
[[-423  318 -205  -84  194 -139  -19  204 -212 -297 -109   44  196 -485
   230   82 -162  220  264   24 -283 -128]
 [ -24  -59  -30   77   27  -22   45  -78 -140   59  -59 -183   85  -24
    11    3 -137  -61  105  103   -6  -82]
 [-275   92 -125  143   91 -422  149  239  -97 -138   18   -7   -6 -323
   156   19  -52 -150  218 -184 -193  188]
 [-148   98  -31  -28  115 -171   14  204   21  -90  -96   31   -3 -351
   180  153  -53    1  185 -119 -199  194]
 [ 235 -109   22   50   40 -162   92  166  106   94   33   90 -143  149
  -110  -70  185  -81 -119   85   72  247]
 [   4    2  -52   37   16  -76   52   64  -18  -23   25 -103   54  -23
    74    0   12  -26   77   63   26    4]
 [ 187 -107  -31 -123   75    1  -37   67   39   16  -19   50  -52  162
    -7   10  148  -38   42  187  -33    8]
 [ 514 -114   19  309   87 -134  120  183  260  316   -1  238 -129  246
  -242 -122  108  -60 -152   -3  138  323]
 [  89  -50  -26    8   38  -34   67   44  -26   41    8  -22  -57   50
   -27   -7   41  -16  -29   64   59   31]
 [ -16   55   35   19  -11  -68  -23   88    5  -63  -22 -100    5 -133
    77  100  -18   44   82   -7    1   82]
 [  93  112  -15  121   90   56   51  -65  -42   46  -73 -161   49 -128
   -27   61 -155  138   -1    3  119  -86]
 [-224  222  -46 -100  129  -64   -1   58 -212 -113  -27  -76   95 -305
   146   28  -75  178  108  175  -99  -11]
 [ 118  -72   38   64  -88  -16  -35   -7  -25   66   69  -93  -14  120
    40   23   24  -57  117   66   63   29]
 [ 179  -72   56   78  -42  -57  -32   14   19   80   28  -79  -26  121
    -9   18   38  -61   89   83   54   77]
 [  15  -43   27   34  -38   89   27  -62 -111   84  -17  -97  -59  -26
     4   83 -109   27   22  -33   74  -23]
 [ -47  -33  -15  -53  -59  -55   30   79  -57 -128   21 -133   -5   34
    -1    5   76   18  -44  113   79  -32]
 [ 164  -10   66   61  -10  -70  -67   60   55  -53  -72  -93  -30   49
   -95   65   36   44   11   74   45   35]
 [ -40    7  -74  100   46  -57   75   92   26  -28  -98 -101  117 -142
    54   46 -108   -2   68  -29  -14  -14]
 [  69   -3   90   71 -116  -74  -73  -59 -123   41  134 -144  -68   74
    76   50   14  -51  190   41   57   54]
 [-423  139 -190  -87   35 -147   58  217 -202 -311  -18    2   84 -297
   160   46  -58   99  119  -42 -154 -114]
 [-172  -11   41   57 -178 -105   -1   41 -154 -164   42 -206  -56  -57
    20   86  -43   -2   48  -73   69  -18]
 [ 797 -117   13  458   44  170  -54  -31  311  570   14  248   64  446
  -162  -92  -64   -8  130   40  164   87]
 [ 101  -91  -16  -67   70  -70  112  146   27    8  -38   51 -114   72
  -121  -49  141    8 -202  125   69  126]
 [ 144   87    7 -201   26  184 -125   98  113 -179  -70   33 -111  -28
     1  212   96  258  -57  -21   78 -111]
 [  58  -30   24  -61    8  -29  -18   -6  -58  -38  -11 -162   20   52
    -3    6   58   12   12  212   50  -21]
 [ -28  -35  -80   61 -115 -215    6  179   14 -260   67 -109    5  110
    -3    0  138  -57   60    8   51  -73]
 [  69   55  -74  -42  115   71   24   38  -10  -53  -77   17  -70  -84
   -12  112  -38  127  -15  -60   29 -105]
 [-137   65  -42  -36   92  -70   84   85  -77   53   11  -15    5 -272
   215   68  -65  -26  140  -44  -94  153]
 [ -43   23   43 -134 -111  -35  -48   71  -51 -211   59 -209    5   40
    34   35  146   90  -40  192  119  -45]
 [ 112  -73   13   47  -35  -18   48   14  -15   80   46  -89  -21   92
    -2  -16   36  -39   -4   87  103   51]
 [ 112  -10    2   12    0   20   -7   19   -7   -1   -4  -69  -30   42
   -14   49   15   46   14   51   78  -29]
 [ -46  166   24 -158  113  -51  -51  132   27  -46    5  -20   33 -285
   261  126   50   93  176   83 -108  181]
 [-143  201   45   72   86 -173  -18  201   94 -129 -165 -108   83 -488
   173  215 -147  100  172 -152 -139  218]
 [  65  -55   21 -124  -20   29  -34   34  -30  -41   11  -66  -44   77
    24   41  102   25    3  151   45   -6]
 [ -55   28 -127  -89   14  134   69   37  -61  -87   23  -15  -52  -64
    84   96  -27  105  -13 -107   86 -178]
 [ 182  -77   27   12   -6   90  -74  -68    5   76  -43 -118   47  113
    14   63  -27   -9  123  136   35  -75]
 [ -79  -68  -23 -114  -83  -35    1   82  -72 -164   23 -119  -25   56
    24   35  100   -2  -13  102   46  -60]
 [ 185  -18   83   18  -31  -37  -74   52   54  -22  -21  -72  -63   83
   -59   71   74   43   11   86   68   65]
 [-225  130  -91  -56  184 -230   94  258   -5  -76  -63   96   -4 -431
   235  105  -37  -18  173 -119 -238  250]
 [ -47   34  -54   62    4  -88   53  117   20  -70  -17  -94   59 -122
    89   51  -31    6   77  -37   11   25]
 [ 493 -126  -80  172   95  -41   -1  105  236  229   22  164   54  339
   -66 -106  138  -99   97  161   37   60]
 [ 219  -91  100  102 -198  108  -96   42   98   90   57  -14  -70  176
    -5   98   21   36   53  -62  145   65]
 [ 126  -26   47  179  -89    6   58   11   47   55  -13 -200   62   42
   -64    3  -59   39  -71   33  203   20]
 [ -26 -112  -81  -14  -61   63   14  -12  -92  -12   12  -94   50   87
    63   31  -39  -56  111   46   16 -151]
 [ 310  -58   80   80  -12  -58  -76   62  130   77   -9  -38  -11  170
   -61    9  104  -12   49  149   65  114]
 [ 601  -47  -28  433  104  -60  116   19  185  490  115  158   40  324
  -132 -222   13  -75   30  115  188  190]
 [ 317  -71   38  249  -77  -39   -4   36  104  190   72   -8   -2  210
   -57  -37   18  -49   71   20  137  100]
 [ 292 -126    4  200  103 -254   95  151  154   86  -96   12  -44  142
  -210  -82   94 -134  -77   93   24  200]
 [  93  -41  -39   13   31   -7   19   53    1  -22  -41  -25  -38   41
   -40   44   13   17    6   21   37  -42]
 [ 409  -62    3  346  -60  -24   14   33  148  278  100   51   31  260
   -54  -75  -10  -59  110  -12  159   90]
 [ -37  -48  -10 -118  -70   25  -10    7 -101  -74   66 -147    9   68
    74   11   78   11   28  163   74  -73]
 [-315  188 -182  -70  161 -100   26  159 -174 -202  -93   20  156 -338
   160   42 -121  138  178   51 -207 -114]
 [ 545  -55   37  381   -4  -73  -32   65  219  306   47  132  -12  297
  -139  -68   23  -45  104   10  121  167]
 [-106  100  -44  -25  174 -126   50  159   13   -3  -97   29   37 -345
   183  104  -73    8  157  -41 -178  187]
 [  57 -122  -82   56   99 -199  116   54 -105   78   26   31  -85   98
   -46  -82   53 -181   59   76  -57   70]
 [-405  204 -197  -64  150 -166   85  223 -182 -269  -95   19  130 -400
   143   30 -108  143  104    2 -191  -75]
 [-506  272 -233  -74  189 -155   65  225 -273 -251  -87  126  111 -514
   215   65 -188  174  211  -84 -293  -77]
 [-278  104  -94 -131   28  -80   16  138 -153 -235  -19  -73   72 -204
   125   45   -4  104   69   88  -79  -75]
 [  76 -121  -94  192  -61 -226   98  220  110  -85   -5    1   -2  125
   -85  -43   76 -127   -3  -72   38   48]
 [ -44  -53  -30  138 -209 -235  -19  154   -4 -221  127 -131  -27  115
    33   35   98 -106  140  -96   61  -22]
 [-120  128  -57  -72  190 -180   41  224   50  -67  -89   56   36 -369
   208  110   -7   14  167  -31 -206  215]
 [ 231  -40   47 -134  113  108  -53  -14    5  101  -56   59 -128   72
   -48   72   67   75  -23  143   14   42]
 [-171  133  -74 -146  149  -79  -19   -8 -256  -55   29  -67   80 -169
   174  -12  -18   56  204  252 -141  -46]
 [ 164  -37   12  169 -116  -12  -26  -25   58   12   41 -256  156  141
    32   -3  -13  -32  118  117  153  -88]
 [  74   -6  143   95 -186  -17  -34  -40  -66   65  142 -197  -69   54
    52   51   13    2   57   19  176  118]
 [-363  315 -166  -98  272 -240  -73  279 -180 -301 -177  197   84 -509
   153  118 -123  208  277   -8 -412    4]
 [ -49   72  -36  -97 -110  109    1   10  -82 -103  153 -141   -1    5
   149   53   58  123   25   42  170 -125]
 [ 253  -78   53  168 -103   76   25  -60   25  256  130  -80   13  184
    38  -35  -12  -41   64   63  188   72]
 [ 335 -113   39  328  -99  -31  -72   61  166  138  -56   24    5  203
  -126   55  -76  -51  130 -111   60   44]
 [ 263  -89   78   64  -15  -29  -55   43   99   79  -35  -35  -54  138
   -78   45   63  -25   24   90   54  103]
 [ -86  134  -43  -21  207  -82   86   -4 -148    0 -102 -167  153 -226
    31  -56  -89  101    3  285  -33   -2]
 [ 504 -109   -6  378  -45   46   94   16  140  480  178  199  -66  333
   -73 -134    3  -74   35  -53  216  187]]

[   0  145   68   53  286  104 -110 -323  147   82  160 -193  141   88
  131 -229  240 -142   71 -124   44   84  -55  121  -82   25  346 -103
 -159 -192 -292  -10  -76]  66
[  23   43  -30   51   94 -211 -305  154  172  -51 -281   39  -97  152
  -28  137    7  125 -234 -145   -9  123  260 -141 -137  -23    5   85
 -169 -116 -145 -198 -184]  38
[ 177 -119   77  -24  101 -181 -273  194  -53 -199 -313  107 -127  140
 -111  146  -52   34   -4  105  -49   72  120  -38 -157   20  135   83
  -87  -43 -141 -134  105]  50
[ -37   74   27  -82   25  198   55   11 -277   -5  317   14  203   20
  112 -142  178 -112 -221  206 -121  -59  -42   47  123  117  -22   18
   16 -193  -69  422  -53]  39
[ 236 -140  -92 -224  -31  -25  -75  354 -342  -97  -41  232   29   21
 -127   64  -96    8 -151  331 -196   -1 -121   25   87  127 -111  134
  -10  -72    0  250  248]  24
[ -73  200 -199  128   45  287  464   -2   21  432  207   90  -20 -104
   21 -210   90   19  -65  107 -261  132 -159  154  118  -34 -285  -68
   48   76  -80  242   -2]  51
[ -94   76    9  -39  111  -38 -263 -151  265  206  187 -189  252 -138
   76  109  194   -6 -382 -134  -10   70  -29  231   62 -100  -20   90
  -33 -129 -100   34 -463]  7
[ -83  163 -240   87  -57  336  201 -144  -38  431  202   29 -227   61
   95 -242  157  -39  -60  -10 -266   87 -179  108  420  145 -336 -277
 -240 -150  206  227  -88]  59
[  55  -59  158  -69  -25 -199 -211  239   27  -74 -260   71  -38  102
    9   57   25  160  -96   22  -73  -93  411 -146 -207  -42  116  100
 -170 -155 -292   -7   86]  27
[  47 -150  148  108  120 -115 -446  -76  102 -195 -248 -145 -107  108
   24  150   -9  -72   12 -178   12   46  229    3 -118   39  118  -35
 -126 -180    3 -237 -294]  19
[-211  -29 -494  111 -136  515  642   42  -15  371  192   81 -239 -168
  150 -327 -243  132   79 -107 -363 -107  -65 -129  455  128 -230 -239
  -40 -127 -137  276  188]  18
[ -60  271  -40  221  132   90   84  -75  294  416   30  -75  -36   23
   22 -216  208   79   40 -233 -124  252  159   42 -210  -74 -187 -126
 -188  -73  -75  -39 -241]  49
[ 105 -170  -60    3   32 -107 -208  -28   86  -83 -292 -157  -40  155
  182  -93 -233  -94   32 -344  -45 -157  368 -193  -64  115   34  -43
 -251 -328  -93 -151 -135]  64
[ 271  -10  -62  -44   55 -204 -346  284   37   81 -273   99  -77  122
 -175   68  -20   72  -45  -74 -126  245   99  -17 -199   55 -264   46
 -243 -115  162 -113  -89]  52
[-238  275 -272  -44 -263  331  301   92   41  678  352  111 -120  -62
  129 -305  263  266 -275  -38 -354  -13   49  -32  444   62 -485 -211
 -340 -251   75  475  -50]  2
[ 102  156 -101  119  253  -95 -254  478  -70 -202 -149  373 -179  112
 -423  259  146  257 -183  275  -50  588 -184  -48 -255   -7    8  159
   74  188  -78 -122   66]  40
[ 160   89 -151 -267    1   49   55  346 -277  125  285  141  379  -50
  -29 -161   56   15 -303  198 -188   52  -84   -5  -33  107 -245  178
  -14 -187  -45  483   71]  70
[  82  113  226   48   30 -132 -410 -130  195  323  -70 -112  -55   75
  -30   66  349  -32 -100  -82  -94  176  115  272  -67  -59 -264  -90
 -292 -125  249  -57 -415]  58
[-199  249  -17  141   30  303  556 -138  137  481  263  -20   66 -112
  189 -362  203   67   12   30 -214  -61  115   87    2 -119  -39  -97
  -11  -11 -388  295   63]  67
[ 127 -194 -120 -151    7    2 -141  240 -409 -390  -36  100   82  134
   54   56 -214 -141 -263  162  -84 -116   19 -170  136  235   -5  130
   47 -227   -7  216   22]  9
[-123  146  -93  -13  -45  238  395   27  -58  333  243  104   49 -101
   97 -176  134   71 -189  205 -234  -68  -50  102  195  -45 -127   -4
   22   -9 -227  372   95]  29
[  31 -280   91  -10  -35  342  223   10 -213   39  217  -35   65 -302
    4  -99  -82  -70  284  214 -267 -125  -82  230   61   42   29  -77
  183  -50  -90  307  149]  35
[-204  115 -262  206  100  296  411  -78  -23  121  139   91 -131  -49
   78  -32  -31  -29 -218  125 -164   70 -196   62  295    0  -74  -32
  185  104 -173  119  -70]  36
[-266  609 -362  110  115  286  468  265  111  512  469  254  147  -42
  -46 -306  376  330 -442   73 -187  394 -110 -110  -10  -62 -272   49
   -5   18 -304  404  -30]  45
[ 305  -48  317  -45  162  -40 -480  -72  -75    5   44 -213  224   94
  -29 -186  236 -218  296 -112  -42  154  146  162 -406  134  -10 -101
 -260 -329  193   60 -203]  63
[-196 -162  -41   23 -202  267  475   79 -156   99   85   34  -22 -174
  226 -104 -181   36 -100  129 -276 -376  252  -54  236   -6 -106   -3
  141  -86 -258  355   76]  14
[  83   61 -230   40  121  227  250 -139   85  433  185  -35   54 -160
   -5 -151    4 -115   40    7 -222  154 -343  324  158    5 -236  -81
   -2   34   39  120  -58]  44
[  74  -56 -105   -8  -13  179  257 -125   83  466   90  -50    5 -211
   38 -103  -34  -85   68   55 -274  -26 -184  350  184  -50 -270  -77
  -14   28   34  149  -22]  69
[ 381 -600  451 -127 -120 -247 -701   92 -190 -321 -427 -203  -40   -6
  -39  240 -209 -216  320  -46 -121 -204  406  149 -242  118  -90  -16
 -158 -299  357 -120 -210]  68
[  57 -318 -183 -185  -50  239   17  382 -311 -230  130  188  -17 -192
 -128   -3 -219  175   88  217 -221  -50 -130 -101  160  176  188   24
   74 -171 -212  294  403]  62
[ 176 -163 -148 -230  197   33 -180  231 -415 -507   84  143  187   94
  -55   43 -148 -112 -190  286    3    3 -251 -100   81  225  378  186
  108 -163 -277  198  286]  31
[ 292 -332 -151  -91  -34   46 -128  -99  155  392 -137 -136  -96 -232
  -71   18 -249 -115  290 -154 -285   10 -215  390  181   37 -297 -137
 -181  -81  274  -99  -52]  65
[ -95 -249   27  -26  -75  373  212  -69 -176   30  251  -67   21 -240
  119 -130  -60  -43  159  127 -233 -235  -23  126  233   74  117 -119
   93 -156 -165  328  122]  12
[ 161  -93   35   67  179 -187 -370   15   84 -157 -296  -59  -62  146
  -40  126  -69  -84  -29 -129   11  131  124    3 -174   37   56   44
 -110 -104  -16 -251 -199]  57
[ 139 -109   62 -226   37 -329 -427  255 -111 -243 -211  152   79   77
  -89  399   -2   33 -523  285   -4  -23   -6   75   66  -36   68  310
   23  -15 -137   10  -48]  22
[ 125 -254  100 -185    3 -121 -361  326 -304 -454 -100   80  121   56
  -30  172 -114   -1 -201  170  -40 -106  185 -150  -81  132  154  188
   31 -225 -125  148   32]  53
